Below are the code and all the weights of a small trained network. Each question names an input and a class and asks about switching units off, where a switched-off unit gives its printed mean instead of its output.

import numpy as np


def w(rows, s, z=0):
    codes = np.array(rows[::2]) - 128.0
    scale = np.full(codes.shape[1], s)
    scale[-1] = z or s
    return codes * scale


def norm(h):
    return h / np.sqrt((h * h).mean(-1, keepdims=True) + 1e-5)


def f(y):
    return y / 2 * (1 + np.tanh(0.7978845608 * (y + 0.044715 * y**3)))


def log_softmax(a):
    a = a - a.max(-1, keepdims=True)
    return a - np.log(np.exp(a).sum(-1, keepdims=True))


def net(x, mask):
    res = np.array(x, float).reshape(1, 4) / 4 @ E
    u = 0
    for l in range(2):
        y = f(norm(res) @ A[l][:, :-1].T + A[l][:, -1])
        res = res + np.where(mask[u : u + 9], y, B[l][:, -1]) @ B[l][:, :-1]
        u += 9
    return log_softmax(norm(res)[-1] @ U[:, :-1].T + U[:, -1])


A, B = {}, {}
E = w([
[108,194,224,80,199],'x0',
[3,1,137,138,184],'x1',
[132,85,208,230,92],'x2',
[117,76,164,49,4],'x3',
],0.0052)
A[0] = w([
[119,116,141,74,75,159],'L0N1',
[85,91,104,104,165,76],'L0N2',
[137,111,39,119,116,139],'L0N3',
[113,169,80,228,160,136],'L0N4',
[149,142,71,128,251,85],'L0N5',
[92,103,118,158,141,33],'L0N6',
[147,97,68,184,86,5],'L0N7',
[181,168,111,122,115,86],'L0N8',
[140,173,133,120,91,105],'L0N9',
],0.014,0.0024)
B[0] = w([
[244,58,57,125,195,188],'L0N1',
[83,173,98,149,102,181],'L0N2',
[112,191,169,66,176,196],'L0N3',
[166,48,126,98,74,234],'L0N4',
[176,83,117,94,119,255],'L0N5',
[117,165,110,79,23,155],'L0N6',
[110,156,255,53,104,188],'L0N7',
[79,182,44,135,123,179],'L0N8',
[70,87,143,138,118,159],'L0N9',
],0.0082,0.007)
A[1] = w([
[97,92,143,162,117,20],'L1N1',
[39,70,45,118,112,205],'L1N2',
[139,119,191,194,89,106],'L1N3',
[140,160,231,75,170,204],'L1N4',
[118,165,214,67,115,254],'L1N5',
[109,197,118,85,161,132],'L1N6',
[244,229,143,157,90,185],'L1N7',
[168,121,204,215,65,146],'L1N8',
[171,177,79,128,68,136],'L1N9',
],0.011,0.0035)
B[1] = w([
[130,168,168,149,120,122],'L1N1',
[145,228,178,249,92,235],'L1N2',
[152,241,95,2,218,169],'L1N3',
[75,44,37,129,108,231],'L1N4',
[77,64,125,179,147,255],'L1N5',
[95,121,207,46,193,187],'L1N6',
[62,53,140,207,49,231],'L1N7',
[138,211,57,37,213,207],'L1N8',
[98,191,208,243,153,190],'L1N9',
],0.0072,0.0055)
U = w([
[46,213,143,216,88,183],'0',
[153,216,121,9,213,180],'1',
[246,41,105,152,111,200],'2',
[45,42,111,118,134,140],'3',
[151,142,141,135,128,98],'4',
[207,148,166,150,152,3],'5',
],0.013,0.0072)

Each question gives the input, the list of numbers given to net, and the class t.
The units are the neurons (one row each of A and B). Each row of codes is followed by its name. A weight is (code - 128) times the scale printed after its matrix; where a second scale follows, it is the last column's (A, B and U).
mask holds one flag per neuron, layer by layer. A switched-off neuron (its flag False) gives its mean, the last column of its row in B, instead of its output. The means were averaged over made-up inputs and are rounded, as every weight is.
A unit's drop is (log p(t) with every unit on - log p(t) with that unit switched off) / (log p(t) with every unit on - log p(t) with every unit switched off).
The circuit of an input: a set's keep is (log p(t) with only the set's units on - log p(t) with every unit switched off) / (log p(t) with every unit on - log p(t) with every unit switched off). Starting from the 12 units with the biggest drops (on a tie, the unit counted first), units are removed one at a time, each time the one whose removal leaves the highest keep (on an exact tie, the one counted first), for as long as the keep stays at least 0.8.
circuit, biggest first: the units of the circuit, biggest drop first
unit that matters most: the unit with the biggest drop
k most important neurons: the k neurons with the biggest drops, biggest first
top k neurons in layer l: the k neurons of layer l with the biggest drops, biggest first
drop when u is switched off: that unit's drop, to one decimal
input [-7,-1,3,-1], class 3: top 2 neurons in layer 1 -> [L1N5; L1N4]
input [7,3,-3,7], class 2: circuit, biggest first -> [L0N1; L0N3]
input [1,-8,2,8], class 0: unit that matters most -> L1N9
input [8,4,8,0], class 1: 2 most important neurons -> [L1N3; L1N8]
input [-1,8,1,8], class 0: circuit, biggest first -> [L1N2; L0N4]
input [-3,6,-1,7], class 2: 2 most important neurons -> [L0N1; L0N8]
input [7,-8,4,3], class 0: circuit, biggest first -> [L0N8; L1N9]
input [4,-4,6,2], class 1: 4 most important neurons -> [L1N8; L1N3; L0N3; L0N9]
input [-6,5,-6,3], class 1: 2 most important neurons -> [L0N3; L1N7]
input [-8,-5,7,3], class 3: 2 most important neurons -> [L0N7; L1N7]
input [7,-3,7,-4], class 1: top 2 neurons in layer 0 -> [L0N3; L0N7]
input [-2,-7,6,-1], class 0: 3 most important neurons -> [L0N8; L1N7; L1N9]
input [3,-6,-6,4], class 0: top 4 neurons in layer 0 -> [L0N8; L0N3; L0N5; L0N7]
input [5,2,-3,1], class 3: circuit, biggest first -> [L1N4]
input [0,-7,-7,4], class 0: top 4 neurons in layer 1 -> [L1N9; L1N7; L1N8; L1N3]
input [-7,-5,-6,-4], class 3: top 4 neurons in layer 0 -> [L0N3; L0N7; L0N1; L0N2]
input [-1,7,8,8], class 1: top 2 neurons in layer 1 -> [L1N3; L1N7]
input [-4,2,-4,-7], class 2: top 2 neurons in layer 0 -> [L0N4; L0N5]
input [2,-4,-6,-7], class 2: 2 most important neurons -> [L0N5; L0N4]
input [-4,0,8,-6], class 1: circuit, biggest first -> [L1N8]
input [1,-5,-5,8], class 2: 3 most important neurons -> [L0N1; L1N8; L0N2]
input [-1,1,5,-4], class 1: 3 most important neurons -> [L1N8; L1N3; L0N1]
input [1,4,-2,7], class 2: drop when L0N1 is switched off -> 1.4
input [0,-5,1,3], class 0: drop when L0N8 is switched off -> 0.2
input [0,3,4,-1], class 1: drop when L0N9 is switched off -> 0.1
input [3,8,-1,7], class 0: drop when L0N6 is switched off -> 0.0
input [-1,7,-4,1], class 0: unit that matters most -> L1N2
